Below are the code and all the weights of a small trained network. Each question names an input and a target symbol and asks about switching units off, where a switched-off unit gives its printed mean instead of its output.

import numpy as np


def w(rows, s, z=0):
    codes = np.array(rows[::2]) - 128.0
    scale = np.full(codes.shape[1], s)
    scale[-1] = z or s
    return codes * scale


def f(y):
    return np.maximum(y, 0)


def softmax(a):
    e = np.exp(a - a.max(-1, keepdims=True))
    return e / e.sum(-1, keepdims=True)


def log_softmax(a):
    a = a - a.max(-1, keepdims=True)
    return a - np.log(np.exp(a).sum(-1, keepdims=True))


def net(x, mask):
    ids = ['αβγδζηθλστψ'.index(c) for c in x.split()]
    T = len(ids)
    res = E[ids] + P[:T]
    u = 0
    for l in range(3):
        q, k, v = (res @ M[l].T for M in (Q, K, V))
        z = softmax(np.where(np.tri(T) > 0, q @ k.T / 3**0.5, -1e9)) @ v
        res = res + np.where(mask[u], z, O[l][:, -1]) @ O[l][:, :-1]
        u += 1
        y = f(res @ A[l][:, :-1].T + A[l][:, -1])
        res = res + np.where(mask[u : u + 4], y, B[l][:, -1]) @ B[l][:, :-1]
        u += 4
    return log_softmax(res[-1] @ U[:, :-1].T + U[:, -1])


Q, K, V, O, A, B = {}, {}, {}, {}, {}, {}
E = w([
[183,129,59],'α',
[2,110,208],'β',
[198,97,139],'γ',
[123,153,30],'δ',
[155,225,59],'ζ',
[207,139,209],'η',
[173,183,105],'θ',
[172,227,218],'λ',
[142,72,57],'σ',
[135,17,118],'τ',
[186,36,214],'ψ',
],0.012)
P = w([
[196,87,204],'0',
[167,48,118],'1',
[163,54,153],'2',
[178,51,167],'3',
[161,16,176],'4',
[169,26,182],'5',
[210,1,191],'6',
],0.0016)
Q[0] = w([
[236,61,48],'L0H1',
[131,92,157],'L0H1',
[254,28,111],'L0H1',
],0.0082)
K[0] = w([
[4,194,181],'L0H1',
[122,102,138],'L0H1',
[20,120,149],'L0H1',
],0.012)
V[0] = w([
[188,58,108],'L0H1',
[69,166,133],'L0H1',
[255,182,90],'L0H1',
],0.0057)
O[0] = w([
[104,65,148,250],'L0H1',
[80,148,103,17],'L0H1',
[198,2,121,1],'L0H1',
],0.005,0.00058)
A[0] = w([
[238,39,128,62],'L0N1',
[135,124,255,78],'L0N2',
[95,55,143,125],'L0N3',
[73,195,64,250],'L0N4',
],0.0065,0.0024)
B[0] = w([
[236,51,143,252],'L0N1',
[31,192,209,224],'L0N2',
[99,52,134,189],'L0N3',
[127,184,254,182],'L0N4',
],0.0071,0.0035)
Q[1] = w([
[134,43,112],'L1H1',
[131,5,101],'L1H1',
[138,33,132],'L1H1',
],0.011)
K[1] = w([
[242,188,108],'L1H1',
[245,193,105],'L1H1',
[253,206,170],'L1H1',
],0.0066)
V[1] = w([
[75,165,142],'L1H1',
[218,122,131],'L1H1',
[2,83,127],'L1H1',
],0.0045)
O[1] = w([
[72,92,167,46],'L1H1',
[181,197,103,254],'L1H1',
[84,2,135,80],'L1H1',
],0.0045,0.00093)
A[1] = w([
[89,175,34,249],'L1N1',
[133,85,10,97],'L1N2',
[109,73,119,188],'L1N3',
[163,204,44,129],'L1N4',
],0.011,0.0013)
B[1] = w([
[41,102,167,165],'L1N1',
[1,68,23,233],'L1N2',
[128,110,167,254],'L1N3',
[117,233,48,213],'L1N4',
],0.0089,0.002)
Q[2] = w([
[136,254,98],'L2H1',
[126,99,17],'L2H1',
[191,66,154],'L2H1',
],0.0089)
K[2] = w([
[111,203,114],'L2H1',
[122,98,2],'L2H1',
[105,88,153],'L2H1',
],0.0082)
V[2] = w([
[223,74,140],'L2H1',
[224,117,172],'L2H1',
[175,253,169],'L2H1',
],0.0067)
O[2] = w([
[200,98,190,246],'L2H1',
[160,157,220,254],'L2H1',
[108,254,153,47],'L2H1',
],0.0077,0.0018)
A[2] = w([
[234,147,55,90],'L2N1',
[67,105,155,228],'L2N2',
[123,206,151,252],'L2N3',
[82,130,1,35],'L2N4',
],0.0099,0.0027)
B[2] = w([
[240,181,2,234],'L2N1',
[159,116,69,240],'L2N2',
[111,183,141,255],'L2N3',
[3,119,98,240],'L2N4',
],0.0085,0.0055)
U = w([
[157,131,33,64],'α',
[57,139,106,228],'β',
[149,144,205,233],'γ',
[228,100,90,231],'δ',
[178,198,78,97],'ζ',
[95,227,223,2],'η',
[159,1,131,49],'θ',
[109,216,108,95],'λ',
[62,51,182,109],'σ',
[114,36,66,39],'τ',
[157,30,254,44],'ψ',
],0.0077,0.006)

Each question gives the input, a string of symbols that net reads in full, and the target symbol t.
The units are the heads (3 rows each of Q, K, V and O) and the neurons (one row each of A and B). Each row of codes is followed by its name. A weight is (code - 128) times the scale printed after its matrix; where a second scale follows, it is the last column's (O, A, B and U).
mask holds one flag per unit, layer by layer, with each layer's heads first. A switched-off unit (its flag False) gives its mean, the last column of its rows in O or B, instead of its output. The means were averaged over made-up inputs and are rounded, as every weight is.
A unit's drop is (log p(t) with every unit on - log p(t) with that unit switched off) / (log p(t) with every unit on - log p(t) with every unit switched off).
k most important neurons: the k neurons with the biggest drops, biggest first
k most important neurons of layer l: the k neurons of layer l with the biggest drops, biggest first
drop of u: that unit's drop, to one decimal
input γ λ γ α, target α: most important neuron	(L1N2)
input γ λ δ α, target α: 3 most important neurons	(L2N1 L1N2 L1N4)
input δ σ γ θ, target ζ: 3 most important neurons	(L1N4 L2N1 L0N4)
input ψ γ ψ θ, target ζ: 4 most important neurons	(L1N4 L2N1 L0N1 L0N2)
input δ β β δ, target β: 2 most important neurons	(L0N1 L2N4)
input ψ γ η ψ γ ζ, target λ: 2 most important neurons	(L1N4 L0N1)
input γ λ τ, target θ: 2 most important neurons	(L1N2 L0N3)
input β γ θ, target β: 2 most important neurons	(L0N1 L2N1)
input ζ γ γ ζ, target λ: 3 most important neurons	(L1N4 L0N4 L0N1)
input ψ α α θ δ, target β: 3 most important neurons of layer 1	(L1N2 L1N4 L1N1)
input β α γ α, target β: 2 most important neurons	(L0N1 L2N1)
input γ γ δ λ, target η: drop of L1H1	0.1
input β ζ γ, target β: drop of L1H1	0.4
input γ γ γ, target δ: drop of L0H1	0.4
input ζ γ λ ψ, target ψ: most important neuron of layer 0	(L0N1)
input β β γ β θ, target β: 2 most important neurons of layer 0	(L0N1 L0N2)
